The symbols move the items like this.
state | te fo vi
J929 | J568 J656 J821
J234 | J395 J821 J656
J513 | J520 J144 J834
J808 | J196 J175 J395
J279 | J585 J804 J944
J144 | J408 J513 J357
J197 | J225 J79 J996
J996 | J197 J227 J995
J175 | J820 J808 J480
J958 | J79 J225 J554
J429 | J479 J634 J174
J834 | J513 J408 J479
J790 | J995 J835 J585
J634 | J939 J429 J163
J821 | J929 J234 J820
J857 | J804 J585 J835
J536 | J554 J668 J542
J163 | J634 J479 J408
J542 | J536 J784 J662
J408 | J163 J834 J144
J225 | J147 J958 J197
J668 | J784 J536 J147
J667 | J656 J568 J520
J480 | J175 J196 J801
J554 | J958 J147 J536
J784 | J137 J542 J668
J939 | J662 J174 J634
J820 | J821 J395 J175
J196 | J496 J480 J808
J801 | J480 J496 J247
J496 | J944 J801 J196
J174 | J429 J939 J137
J662 | J542 J137 J939
J995 | J996 J564 J790
J804 | J247 J279 J857
J79 | J227 J197 J958
J479 | J834 J163 J429
J147 | J668 J554 J225
J564 | J835 J995 J227
J835 | J857 J790 J564
J656 | J234 J929 J667
J944 | J279 J247 J496
J137 | J174 J662 J784
J568 | J357 J667 J929
J395 | J808 J820 J234
J585 | J790 J857 J279
J247 | J801 J944 J804
J520 | J667 J357 J513
J227 | J564 J996 J79
J357 | J144 J520 J568

The rows follow the links: the fewer symbols apart two items are, the more alike their rows tend to be.

Named rows; a name shown again gets a slightly different row:
J784 -> 38	-24	-23	34	25	-60	18	49	32	-1	-10	-36	-42	-8	37	-26	7	-12	-76	-96	-30	-22	14	9	-19	-20	-25	65	8	20	26	45	-10	8	-41	55	-2	-72	-35
J995 -> 29	-38	40	23	14	-12	-10	-48	-12	-7	-57	4	-4	65	-26	-40	63	26	54	4	46	42	-36	47	-24	35	-44	-83	3	24	-32	-6	-11	-45	31	7	-22	43	1
J225 -> 56	-34	25	46	56	-49	-10	-16	-12	-9	-62	-18	-42	30	-35	-41	37	30	4	-101	26	7	13	16	-4	38	-35	-6	-8	31	-39	30	-44	-40	-9	23	-4	-27	-40
J568 -> -20	-28	51	18	-38	-5	3	-26	-39	-11	-62	11	9	21	14	21	65	33	43	37	17	61	-27	53	-48	-8	-35	-58	7	42	-2	0	49	-5	62	-17	-30	71	15
J227 -> 17	-3	-54	1	25	9	6	17	75	-19	78	4	66	-21	-14	-61	18	-33	47	60	17	-52	-21	-25	31	3	60	16	-42	-29	10	-3	-34	-22	-25	22	-17	15	10
J174 -> 3	-20	-42	17	-8	-48	34	76	67	-8	51	-24	-1	-44	51	-25	21	-34	-53	-28	-22	-31	2	15	-16	-52	14	72	9	9	46	32	15	21	-25	53	-25	-27	0
J944 -> -43	4	34	-24	-74	34	0	-11	-17	42	-15	19	-14	66	33	45	-23	2	-28	60	-19	61	-20	38	-34	-19	-41	-49	58	-23	14	-34	54	8	14	-23	-3	2	62
J247 -> -14	57	-9	-16	14	32	4	-4	-26	19	11	-12	-21	-19	-24	27	-120	4	-3	15	-33	-28	69	-50	24	43	15	-13	14	-45	-21	-29	-5	25	2	-57	53	-62	2
J496 -> -50	27	21	-34	-74	38	-7	1	-40	44	-10	11	-14	57	22	56	-53	-1	-30	41	-27	43	6	26	-20	-18	-27	-32	55	-38	16	-41	52	22	8	-32	17	-21	53

Each walk starts at a row. The symbols on each line, taken left to right, move it on to the next item.
Each answer is a row, close to the row of the item it stands for.
start 36	-25	-10	33	43	-67	12	26	14	0	-22	-31	-54	3	5	-21	14	1	-61	-110	-14	-20	23	10	-8	6	-31	46	8	15	4	42	-25	0	-25	48	-12	-65	-43
vi vi te te te vi vi: 53	-32	9	34	54	-56	1	-2	-5	-4	-52	-27	-56	23	-18	-33	22	17	-31	-118	4	-9	19	14	-5	26	-37	28	-3	32	-30	48	-41	-16	-29	36	-1	-55	-54
vi vi fo fo fo fo: 69	-35	34	35	66	-41	-14	-37	-14	-10	-72	-15	-32	45	-33	-43	56	26	29	-68	39	19	-3	22	-12	47	-34	-35	-9	34	-45	17	-41	-36	-2	13	-8	2	-32
start 30	5	-52	-1	47	28	7	0	50	-25	70	0	59	-33	-27	-55	-4	-23	66	65	15	-55	2	-48	44	23	64	6	-36	-30	-10	-11	-49	-28	-26	7	-9	15	8
te vi fo fo fo vi: 10	-43	36	14	-11	0	-5	-32	-17	5	-52	2	4	68	-3	-15	65	22	50	33	35	50	-47	57	-43	27	-47	-91	12	19	-20	-16	17	-36	36	0	-28	36	30
te vi te te fo te te te: 10	34	-41	-6	57	36	-7	-19	8	-8	46	-4	29	-42	-46	-24	-77	-6	49	33	4	-54	41	-66	47	57	50	-7	-29	-38	-38	-21	-51	-1	-16	-43	25	-28	5
start -4	-27	40	14	-33	1	1	-34	-13	24	-25	8	0	76	11	2	38	11	31	47	27	62	-45	63	-43	10	-45	-87	35	6	4	-30	38	-19	36	-3	-26	42	58
vi fo te fo vi te fo fo te fo: -1	50	-19	-13	42	38	-6	-8	-10	0	29	-9	0	-37	-38	-7	-99	2	20	25	-15	-41	58	-61	34	66	45	-12	-6	-43	-33	-19	-31	-8	-5	-60	38	-46	-5
vi fo te vi te fo fo fo: 22	26	-49	2	50	30	-4	-9	21	-11	62	3	48	-41	-36	-40	-37	-7	57	47	10	-63	23	-54	54	49	51	-9	-30	-45	-30	-11	-48	-21	-19	-15	12	1	4
start 45	-39	36	30	37	-23	-11	-37	-21	-7	-64	-1	-11	58	-34	-41	67	34	47	-33	44	19	-19	31	-16	47	-32	-60	-10	30	-43	5	-26	-46	29	5	-16	23	-14
vi vi fo te te fo vi vi vi: -57	43	19	-46	-57	45	-7	-15	-41	46	-8	16	-31	30	9	73	-79	-8	-47	39	-29	35	13	-10	-2	-16	-16	-12	52	-45	14	-42	37	13	4	-49	25	-29	37
te vi fo fo fo vi: -27	51	9	-8	-9	44	9	-5	-31	23	-2	-17	-28	-9	-11	42	-116	5	-23	15	-37	-7	60	-19	-1	29	0	-23	35	-49	-16	-38	16	34	14	-61	38	-68	16
start 18	-8	-55	-6	8	1	14	33	76	-14	86	5	62	-17	19	-58	27	-36	23	56	19	-53	-31	-17	24	-25	58	22	-22	-29	24	0	-29	-14	-39	51	-18	18	22
te vi vi fo fo: 11	-18	-57	-19	-3	-14	12	43	81	-5	82	3	54	-19	38	-48	40	-45	-8	40	2	-37	-40	-3	15	-37	33	40	-12	-20	35	4	-16	-10	-45	69	-27	11	16
fo te te te te: 8	-24	-36	29	8	-59	22	64	61	4	22	-29	-17	-34	48	-21	6	-23	-70	-72	-24	-31	7	8	-15	-43	2	78	11	10	34	32	6	21	-30	64	-6	-51	-18
start -45	-7	36	15	-55	12	29	-8	-30	13	-38	-3	-5	19	24	42	-6	21	-4	59	-11	63	-6	58	-53	-18	-35	-53	39	11	16	-24	83	23	64	-24	-9	19	44
fo te te te vi vi te: -47	54	7	-49	-38	63	-12	-14	-54	39	-4	25	-29	5	-7	73	-96	-6	-26	10	-33	20	32	-29	20	5	-4	-4	26	-47	1	-32	25	32	-7	-61	51	-43	16
te fo te fo fo fo vi: -35	61	3	-47	-23	59	-14	-20	-44	26	3	20	-13	-14	-24	63	-99	1	-21	8	-28	4	44	-58	34	13	15	12	3	-44	-21	-27	-8	26	-10	-61	53	-31	-11
start -42	18	34	6	-60	12	23	-3	-34	20	-24	-5	-15	18	45	45	-40	19	-29	44	-31	56	6	39	-50	-11	-34	-49	54	5	18	-26	82	33	64	-37	2	-9	49
te te fo te te vi vi te: -24	63	-9	-47	7	61	-22	-28	-45	7	12	18	-2	-24	-40	53	-82	1	18	-4	-8	-14	35	-68	56	27	37	17	-24	-34	-32	-17	-20	27	-6	-58	42	-12	-20
vi te fo te te vi fo vi: -2	45	-24	-25	27	46	-22	-18	-14	-28	41	16	49	-69	-38	13	-30	0	49	34	6	-45	20	-77	67	22	53	14	-61	-15	-24	2	-32	2	-7	-37	17	38	-19
start -26	-19	54	17	-48	-1	11	-15	-32	2	-53	11	0	20	34	25	37	30	24	53	8	70	-12	54	-53	-9	-38	-64	32	34	18	-16	66	8	68	-19	-14	49	35
te fo te fo vi fo vi: -16	49	-12	-28	20	47	-19	-16	-36	-12	28	28	15	-57	-55	33	-62	4	37	16	-9	-37	34	-85	56	29	51	22	-51	-29	-28	-9	-31	16	2	-55	31	12	-27
vi fo te vi te fo fo fo: -1	34	-25	-9	25	28	0	-8	10	-43	52	8	50	-77	-27	-6	0	-14	65	44	16	-47	7	-66	50	7	73	24	-69	-2	-6	9	-27	0	6	-15	5	51	-20
start -53	23	18	-11	-47	24	23	12	-33	30	-13	-11	-20	14	33	56	-73	6	-37	44	-47	32	25	19	-43	-2	-25	-35	51	-18	20	-41	76	35	29	-40	18	-41	44
fo te vi te vi fo vi: -39	39	17	-7	-33	24	9	5	-30	29	-8	-20	-33	-1	9	48	-102	7	-31	26	-46	26	47	2	-23	16	-12	-20	51	-36	3	-34	48	42	23	-59	34	-56	28
te te te te fo fo te te vi te: 0	-34	60	27	-6	-13	-3	-29	-45	-19	-66	13	-1	14	-1	9	72	38	48	3	42	59	-27	33	-31	3	-35	-56	-7	48	-16	12	31	-17	53	-16	-24	69	-9
